What each symbol does to the states:
ki: s485->s184, s316->s624, s849->s521, s476->s632, s171->s337, s132->s512, s291->s527, s744->s986, s863->s914, s465->s368, s611->s316, s393->s424, s483->s539, s394->s129, s69->s569, s512->s393, s886->s453, s50->s221, s893->s541, s263->s63, s671->s733, s406->s335, s240->s805, s424->s385, s960->s3, s632->s207, s354->s69, s553->s776, s603->s671, s874->s147, s181->s406, s184->s50, s129->s483, s212->s874, s554->s849, s764->s354, s577->s41, s986->s79, s306->s201, s522->s955, s807->s171, s914->s161, s329->s476, s358->s903, s903->s780, s585->s394, s79->s628, s581->s181, s3->s423, s780->s203, s147->s348, s385->s801, s793->s960, s261->s240, s254->s597, s541->s458, s937->s673, s587->s358, s916->s581, s832->s744, s742->s329, s207->s609, s733->s793, s761->s77, s597->s294, s255->s893, s532->s818, s111->s764, s191->s255, s423->s102, s337->s563, s805->s761, s813->s64, s569->s916, s630->s661, s776->s554, s539->s687, s801->s630, s201->s532, s64->s886, s368->s577, s945->s343, s563->s553, s862->s587, s351->s937, s453->s945, s955->s200, s624->s306, s930->s700, s700->s807, s609->s863, s222->s261, s77->s465, s628->s742, s661->s254, s335->s611, s63->s603, s759->s132, s41->s930, s343->s522, s521->s291, s527->s376, s203->s832, s687->s191, s673->s222, s161->s485, s376->s585, s348->s263, s102->s862, s200->s111, s221->s212, s458->s351, s818->s759, s294->s813
zo: s485->s522, s316->s171, s849->s207, s476->s294, s171->s79, s132->s521, s291->s863, s744->s385, s863->s453, s465->s358, s611->s807, s393->s527, s483->s221, s394->s184, s69->s77, s512->s291, s886->s541, s50->s200, s893->s263, s263->s916, s671->s406, s406->s930, s240->s423, s424->s376, s960->s316, s632->s813, s354->s761, s553->s329, s603->s181, s874->s354, s181->s41, s184->s955, s129->s50, s212->s764, s554->s632, s764->s805, s577->s780, s986->s801, s306->s563, s522->s673, s807->s986, s914->s945, s329->s597, s358->s759, s903->s132, s585->s485, s79->s630, s581->s577, s3->s624, s780->s512, s147->s69, s385->s585, s793->s611, s261->s3, s254->s539, s541->s63, s937->s733, s587->s818, s916->s368, s832->s424, s742->s254, s207->s64, s733->s335, s761->s862, s597->s687, s255->s348, s532->s776, s111->s240, s191->s147, s423->s306, s337->s628, s805->s102, s813->s255, s569->s465, s630->s129, s776->s476, s539->s212, s801->s394, s201->s553, s64->s893, s368->s903, s945->s351, s563->s742, s862->s532, s351->s671, s453->s458, s955->s222, s624->s337, s930->s832, s700->s744, s609->s886, s222->s960, s77->s587, s628->s661, s661->s483, s335->s700, s63->s581, s759->s849, s41->s203, s343->s937, s521->s609, s527->s914, s203->s393, s687->s874, s673->s793, s161->s343, s376->s161, s348->s569, s102->s201, s200->s261, s221->s111, s458->s603, s818->s554, s294->s191
ri: s485->s986, s316->s200, s849->s368, s476->s587, s171->s261, s132->s581, s291->s41, s744->s793, s863->s203, s465->s893, s611->s955, s393->s406, s483->s563, s394->s171, s69->s813, s512->s181, s886->s512, s50->s628, s893->s521, s263->s609, s671->s161, s406->s343, s240->s539, s424->s335, s960->s50, s632->s358, s354->s294, s553->s761, s603->s914, s874->s476, s181->s945, s184->s79, s129->s337, s212->s329, s554->s465, s764->s597, s577->s458, s986->s960, s306->s764, s522->s801, s807->s222, s914->s832, s329->s862, s358->s263, s903->s63, s585->s807, s79->s3, s581->s453, s3->s221, s780->s603, s147->s632, s385->s611, s793->s184, s261->s483, s254->s201, s541->s291, s937->s585, s587->s348, s916->s886, s832->s733, s742->s102, s207->s903, s733->s485, s761->s191, s597->s532, s255->s849, s532->s69, s111->s254, s191->s554, s423->s212, s337->s240, s805->s687, s813->s759, s569->s64, s630->s624, s776->s77, s539->s553, s801->s316, s201->s354, s64->s132, s368->s541, s945->s424, s563->s805, s862->s147, s351->s376, s453->s393, s955->s630, s624->s111, s930->s937, s700->s673, s609->s780, s222->s129, s77->s255, s628->s423, s661->s306, s335->s522, s63->s863, s759->s916, s41->s351, s343->s385, s521->s577, s527->s930, s203->s671, s687->s776, s673->s394, s161->s744, s376->s700, s348->s207, s102->s874, s200->s661, s221->s742, s458->s527, s818->s569, s294->s818
li: s485->s585, s316->s960, s849->s759, s476->s776, s171->s316, s132->s903, s291->s512, s744->s700, s863->s291, s465->s569, s611->s793, s393->s203, s483->s661, s394->s801, s69->s147, s512->s780, s886->s609, s50->s129, s893->s64, s263->s893, s671->s351, s406->s671, s240->s111, s424->s832, s960->s222, s632->s554, s354->s874, s553->s201, s603->s458, s874->s687, s181->s603, s184->s394, s129->s630, s212->s539, s554->s818, s764->s212, s577->s581, s986->s807, s306->s423, s522->s485, s807->s611, s914->s527, s329->s553, s358->s465, s903->s368, s585->s385, s79->s171, s581->s63, s3->s261, s780->s577, s147->s191, s385->s744, s793->s673, s261->s200, s254->s742, s541->s886, s937->s343, s587->s77, s916->s263, s832->s930, s742->s563, s207->s849, s733->s937, s761->s354, s597->s329, s255->s813, s532->s862, s111->s221, s191->s294, s423->s240, s337->s624, s805->s764, s813->s632, s569->s348, s630->s79, s776->s532, s539->s254, s801->s986, s201->s102, s64->s207, s368->s916, s945->s914, s563->s306, s862->s761, s351->s945, s453->s863, s955->s184, s624->s3, s930->s406, s700->s335, s609->s521, s222->s955, s77->s69, s628->s337, s661->s628, s335->s733, s63->s541, s759->s358, s41->s181, s343->s161, s521->s132, s527->s393, s203->s41, s687->s597, s673->s522, s161->s376, s376->s424, s348->s255, s102->s805, s200->s50, s221->s483, s458->s453, s818->s587, s294->s476
te: s485->s394, s316->s3, s849->s132, s476->s554, s171->s624, s132->s780, s291->s393, s744->s807, s863->s527, s465->s916, s611->s960, s393->s832, s483->s254, s394->s630, s69->s348, s512->s203, s886->s863, s50->s483, s893->s886, s263->s541, s671->s937, s406->s733, s240->s764, s424->s744, s960->s261, s632->s849, s354->s147, s553->s532, s603->s351, s874->s191, s181->s671, s184->s129, s129->s661, s212->s687, s554->s759, s764->s874, s577->s181, s986->s171, s306->s102, s522->s184, s807->s316, s914->s376, s329->s776, s358->s368, s903->s577, s585->s801, s79->s337, s581->s603, s3->s240, s780->s41, s147->s255, s385->s986, s793->s222, s261->s111, s254->s329, s541->s453, s937->s522, s587->s465, s916->s63, s832->s700, s742->s553, s207->s521, s733->s673, s761->s69, s597->s476, s255->s64, s532->s587, s111->s212, s191->s813, s423->s805, s337->s306, s805->s354, s813->s207, s569->s263, s630->s628, s776->s818, s539->s597, s801->s79, s201->s862, s64->s609, s368->s581, s945->s161, s563->s201, s862->s77, s351->s343, s453->s914, s955->s50, s624->s423, s930->s335, s700->s611, s609->s291, s222->s200, s77->s569, s628->s563, s661->s742, s335->s793, s63->s458, s759->s903, s41->s406, s343->s485, s521->s512, s527->s424, s203->s930, s687->s294, s673->s955, s161->s585, s376->s385, s348->s893, s102->s761, s200->s221, s221->s539, s458->s945, s818->s358, s294->s632

The rows follow the links: the fewer symbols apart two states are, the more alike their rows tend to be.

Each row is also shifted at random along 3 hidden directions that mean nothing.

Row, then state:
16,0,22,-11,2,-11,-2,-1,-26,13,5,-5,-7,-6,13,-4,15,-13,-11,-15,7,0,-25,-14,6,-9,-2,15,-8,14,12,4,8,4,-19,-3,16,-2,-4,-1,15,-5,-8,-2,13,11
state: s937
5,4,-16,8,9,15,14,0,29,-15,-6,-5,1,-3,-14,8,-16,18,10,15,-2,1,24,26,-3,14,12,-18,1,-18,-10,3,-8,-3,9,-5,-13,0,0,3,-15,13,3,-1,-13,-2
state: s201
-19,12,6,-3,12,6,20,-2,12,-8,-1,-20,-7,-12,2,2,-4,8,1,-1,14,4,2,22,8,8,16,-6,-12,-8,4,10,2,-1,-10,-11,2,1,-9,7,4,18,-6,-4,1,19
state: s79
33,2,7,7,14,1,21,-2,6,-8,-1,-10,-13,-11,-10,0,-12,8,3,8,1,1,-2,25,7,3,4,2,-10,-3,2,3,-11,7,-17,0,7,-8,5,6,-9,15,-14,-3,-11,3
state: s221
6,-19,1,3,-4,-11,-23,1,-27,14,0,24,3,12,-4,2,6,-13,-4,-1,-21,-5,-14,-25,-7,-11,-16,10,10,9,-2,-9,-7,6,-1,9,3,-11,14,-11,-8,-23,1,5,0,-31
state: s893
34,-19,4,-8,4,-5,-26,1,-31,18,-3,15,1,9,4,11,15,-13,-7,-10,-12,-3,-17,-31,-8,-4,4,-1,8,-1,1,2,1,2,-5,-8,1,-10,2,-16,1,-23,3,1,10,-22
state: s541
-15,-14,-9,8,-6,-4,-17,1,-9,4,-2,21,6,12,-8,2,-2,-5,1,6,-20,-4,0,-13,-7,-6,-15,3,12,3,-7,-10,-8,2,9,11,-5,-6,13,-8,-12,-16,5,4,-6,-27
state: s569
-3,8,22,-1,-8,-15,9,-2,-14,5,9,-8,-10,-8,10,-18,6,-11,-7,-9,10,1,-21,-2,12,-15,-20,26,-13,26,12,-5,5,7,-16,14,20,3,2,10,15,5,-13,0,5,19
state: s522
30,-8,2,16,5,-7,8,-1,-2,-4,-1,8,-11,0,-18,-2,-15,3,4,14,-18,-3,-1,16,2,-4,-17,9,-2,6,-3,-9,-19,12,-11,15,6,-14,20,3,-20,5,-13,2,-18,-20
state: s329
-32,-14,-11,6,7,3,-12,1,-5,2,-6,17,6,9,-12,11,-5,1,3,9,-20,-3,5,-3,-7,3,1,-9,11,-10,-9,-3,-11,1,7,-1,-9,-11,10,-10,-16,-11,6,2,-7,-31
state: s818
-27,-1,7,12,8,-6,16,-2,0,-6,0,0,-11,-5,-14,-5,-14,3,3,10,-10,0,-3,23,7,-3,-13,10,-8,6,0,-5,-15,10,-13,12,8,-11,15,7,-14,11,-13,0,-15,-10
state: s563
-25,-4,-17,12,-2,6,-1,1,15,-9,-3,10,5,7,-14,3,-13,9,8,14,-14,-2,17,10,-5,5,-5,-8,8,-8,-11,-7,-11,0,14,7,-11,-2,9,0,-17,0,5,2,-13,-17
state: s476
11,-8,-5,14,3,-1,3,-1,3,-5,-3,11,-4,3,-16,1,-13,5,6,14,-17,-2,5,12,-2,0,-11,2,3,0,-7,-8,-16,7,-1,11,-1,-10,16,0,-20,1,-4,1,-16,-21
state: s761
8,20,0,6,-6,3,26,-1,28,-17,4,-19,-5,-12,0,-13,-12,11,5,5,17,4,13,27,8,3,-4,3,-11,3,2,0,3,-1,2,7,2,12,-4,16,4,24,-5,-2,-6,29
state: s50
-44,22,4,1,-12,0,20,0,22,-12,6,-18,0,-9,9,-16,-2,5,1,-2,22,4,7,16,8,-2,-6,7,-11,9,5,-1,10,-4,5,8,5,17,-8,17,13,19,-1,-2,1,34
state: s394
21,5,12,1,15,-1,21,-3,0,-4,0,-14,-14,-13,-4,0,-6,4,-2,1,5,3,-7,23,9,2,6,4,-13,-1,6,6,-6,7,-22,-4,10,-7,0,6,-2,16,-15,-3,-5,10
state: s200
-77,-9,-4,12,11,0,4,-1,-2,-3,-4,9,-2,3,-17,4,-13,4,3,13,-20,-2,2,15,2,1,-5,0,0,-3,-6,-4,-16,7,-4,6,-2,-15,16,-1,-19,2,-4,2,-13,-26
state: s597
16,-4,-16,12,-13,1,-8,2,13,-6,-1,15,7,11,-10,-4,-10,4,8,12,-14,-3,16,-1,-8,-2,-15,-1,11,2,-11,-12,-7,-1,18,15,-10,2,10,-1,-13,-7,7,3,-11,-15
state: s554
-33,-2,-3,8,14,4,14,-1,9,-8,-4,-2,-5,-4,-14,6,-14,10,5,12,-8,0,7,25,3,6,4,-5,-4,-9,-4,1,-13,5,-6,0,-2,-10,9,3,-16,10,-6,-1,-13,-12
state: s212
26,-4,10,-16,4,-1,-14,0,-20,14,-1,-3,1,0,14,8,18,-9,-9,-16,9,2,-15,-23,-2,1,16,-3,1,-2,7,11,12,-4,-8,-17,3,1,-13,-9,16,-11,4,-2,18,7
state: s945
-18,9,16,0,-26,-20,-4,1,-14,7,13,2,0,2,15,-25,11,-16,-7,-12,8,-1,-16,-19,6,-20,-33,30,-5,34,10,-13,11,4,0,24,17,11,3,9,18,-5,-5,3,8,17
state: s832
7,9,-1,-11,-15,2,-10,2,4,3,4,-4,10,3,17,-4,13,-4,-3,-12,15,1,2,-19,-3,-1,3,-2,4,3,3,2,18,-10,15,-4,-3,16,-15,0,19,-6,10,0,15,21
state: s914
-37,-4,17,2,22,-6,17,-3,-16,3,-1,-6,-16,-10,-7,2,-6,-1,-5,2,-5,0,-18,20,11,-2,1,9,-14,2,7,4,-12,12,-29,-1,14,-17,9,3,-7,11,-19,-2,-5,-8
state: s624
5,8,10,-15,18,8,12,-1,1,1,-2,-21,-6,-12,10,9,7,3,-4,-10,19,5,-6,8,5,10,29,-11,-11,-13,8,17,9,-4,-14,-24,2,1,-18,0,13,11,-3,-6,12,22
state: s611
34,11,8,-13,11,7,13,-1,5,-1,-1,-22,-6,-13,11,6,6,4,-3,-11,22,5,-2,7,5,9,25,-8,-9,-10,8,15,10,-5,-10,-20,3,5,-18,3,15,12,-3,-6,11,27
state: s793
4,-6,-9,-5,-12,1,-21,2,-4,6,-1,11,13,11,6,3,9,-6,-1,-5,-3,-2,4,-24,-10,-1,0,-6,12,-2,-5,-2,7,-7,16,-2,-8,6,-4,-8,5,-16,13,3,8,-7
state: s886
-17,7,13,-11,4,-2,6,-1,-9,5,3,-14,-5,-8,13,-1,11,-4,-7,-12,15,2,-13,-1,7,-1,8,5,-9,4,10,7,10,0,-12,-8,9,4,-10,3,16,6,-5,-3,12,19
state: s585
73,-10,1,13,8,-3,8,-1,-1,-4,-3,8,-10,-1,-18,2,-14,5,4,13,-17,-2,0,14,0,-2,-9,4,-1,-1,-4,-6,-19,10,-11,8,3,-14,16,-1,-21,3,-11,0,-17,-19
state: s687
-26,6,20,-5,6,-9,13,-2,-12,3,4,-12,-11,-10,7,-7,4,-5,-7,-8,10,2,-17,6,11,-6,-3,14,-14,10,11,4,3,5,-19,0,15,-2,-2,7,11,10,-12,-2,6,15
state: s986
0,4,-5,12,3,3,18,-2,18,-13,-1,-3,-6,-4,-14,-3,-17,11,8,14,-4,0,11,26,4,3,-7,1,-5,-1,-5,-4,-12,4,-1,9,0,-3,9,8,-14,15,-7,1,-16,-2
state: s539
6,8,10,-4,15,3,20,-3,3,-4,-1,-18,-11,-14,1,2,-3,5,-1,-2,12,4,-4,19,9,5,14,-2,-13,-5,7,10,0,2,-17,-11,7,-2,-7,6,4,17,-10,-4,1,17
state: s171
20,-14,8,-3,-10,-14,-24,1,-30,16,3,19,2,11,5,-3,13,-18,-7,-9,-12,-5,-18,-32,-5,-13,-18,14,7,16,2,-8,2,5,-2,9,7,-5,7,-8,3,-22,1,3,7,-17
state: s581
-13,-9,-14,-4,-6,5,-21,3,-3,5,-4,13,12,12,2,8,7,-2,1,-2,-8,-3,7,-21,-11,3,6,-12,15,-8,-7,-1,4,-7,17,-6,-13,2,-2,-12,-1,-18,16,2,6,-14
state: s368

Where do the symbols, taken in turn from left to right, take each start?
Answers are names.
14,2,-16,12,-32,-4,-13,4,14,-6,4,18,14,14,-1,-15,-4,-1,7,7,-8,-4,16,-14,-9,-9,-29,7,14,14,-10,-18,2,-3,30,24,-8,13,8,3,-4,-11,12,6,-7,-4
zo ki li => s609
-7,5,11,-12,-2,-3,-4,0,-12,8,3,-9,0,-4,16,-1,14,-8,-7,-15,13,2,-13,-13,3,-3,6,5,-5,5,9,6,13,-3,-6,-7,6,6,-11,0,18,-2,0,-1,15,17
ri li te => s611
-13,-7,8,-9,-7,-9,-20,1,-25,15,4,8,4,6,12,-2,16,-15,-8,-13,-1,-3,-17,-29,-2,-10,-6,9,3,11,5,-1,8,0,-1,0,5,0,-1,-7,12,-17,3,1,14,-3
li li ri => s527
46,5,1,-9,-14,-1,-12,2,-3,6,4,-1,7,2,16,-4,14,-7,-4,-12,12,0,-3,-22,-4,-3,0,2,3,6,4,1,15,-6,8,-3,0,13,-12,-1,16,-8,7,0,14,16
ki te ki li => s807
19,0,7,-2,28,6,20,-3,2,-4,-5,-15,-14,-13,-8,12,-8,10,1,4,3,3,-3,25,6,10,23,-10,-11,-16,3,13,-8,4,-22,-16,3,-12,-2,0,-6,15,-12,-5,-5,1
te ri => s805
-8,-2,-8,11,8,5,10,-1,11,-9,-4,2,-3,0,-16,3,-15,10,7,14,-10,-1,11,21,0,5,-1,-5,-1,-7,-7,-2,-13,4,-1,4,-4,-8,9,2,-17,8,-3,0,-15,-13
ri li ki => s69
28,-1,-4,-1,-22,-6,-19,3,-5,6,5,12,9,10,9,-8,10,-9,-2,-6,-1,-2,-1,-26,-7,-8,-15,7,9,12,-1,-8,9,-4,15,9,-2,10,-1,-3,8,-16,9,3,6,1
li zo => s577
6,-8,-10,12,-19,-7,-15,2,-2,1,2,21,8,13,-6,-9,-3,-6,4,6,-16,-4,4,-15,-7,-10,-28,9,11,13,-8,-17,-4,2,16,22,-3,1,14,-2,-9,-14,5,5,-8,-19
ki zo ki => s512
20,8,4,15,-2,-5,24,-1,15,-13,4,-5,-11,-8,-11,-13,-17,7,6,11,0,1,5,26,7,-3,-18,11,-10,10,0,-8,-10,8,-7,17,7,-1,11,14,-10,18,-14,0,-16,7
li zo => s240
-6,-25,-3,2,23,2,-12,-2,-21,9,-10,17,-3,7,-15,21,-2,-1,0,7,-25,-3,-6,-2,-5,4,11,-10,8,-15,-6,4,-17,6,-11,-11,-5,-24,12,-16,-21,-13,-2,0,-6,-41
li ri ri => s358
44,0,-13,19,-28,-7,-6,3,14,-9,4,19,6,11,-10,-16,-12,1,8,14,-13,-4,15,-4,-6,-10,-35,12,10,17,-10,-21,-6,2,20,31,-3,7,16,6,-12,-6,3,6,-16,-10
te ki => s521
-46,-4,18,-11,33,2,13,-4,-19,7,-5,-16,-14,-12,1,14,4,-1,-7,-8,5,3,-19,14,10,7,27,-4,-14,-11,10,18,-5,6,-32,-22,10,-16,-5,-4,2,9,-12,-5,7,-1
te li zo => s3
-33,-5,-26,0,1,16,-13,2,17,-4,-8,8,15,10,-6,15,-4,10,7,8,-8,-1,23,-2,-12,13,16,-26,16,-22,-14,3,-1,-10,25,-11,-23,2,-3,-9,-9,-8,19,1,-2,-16
zo zo zo => s465
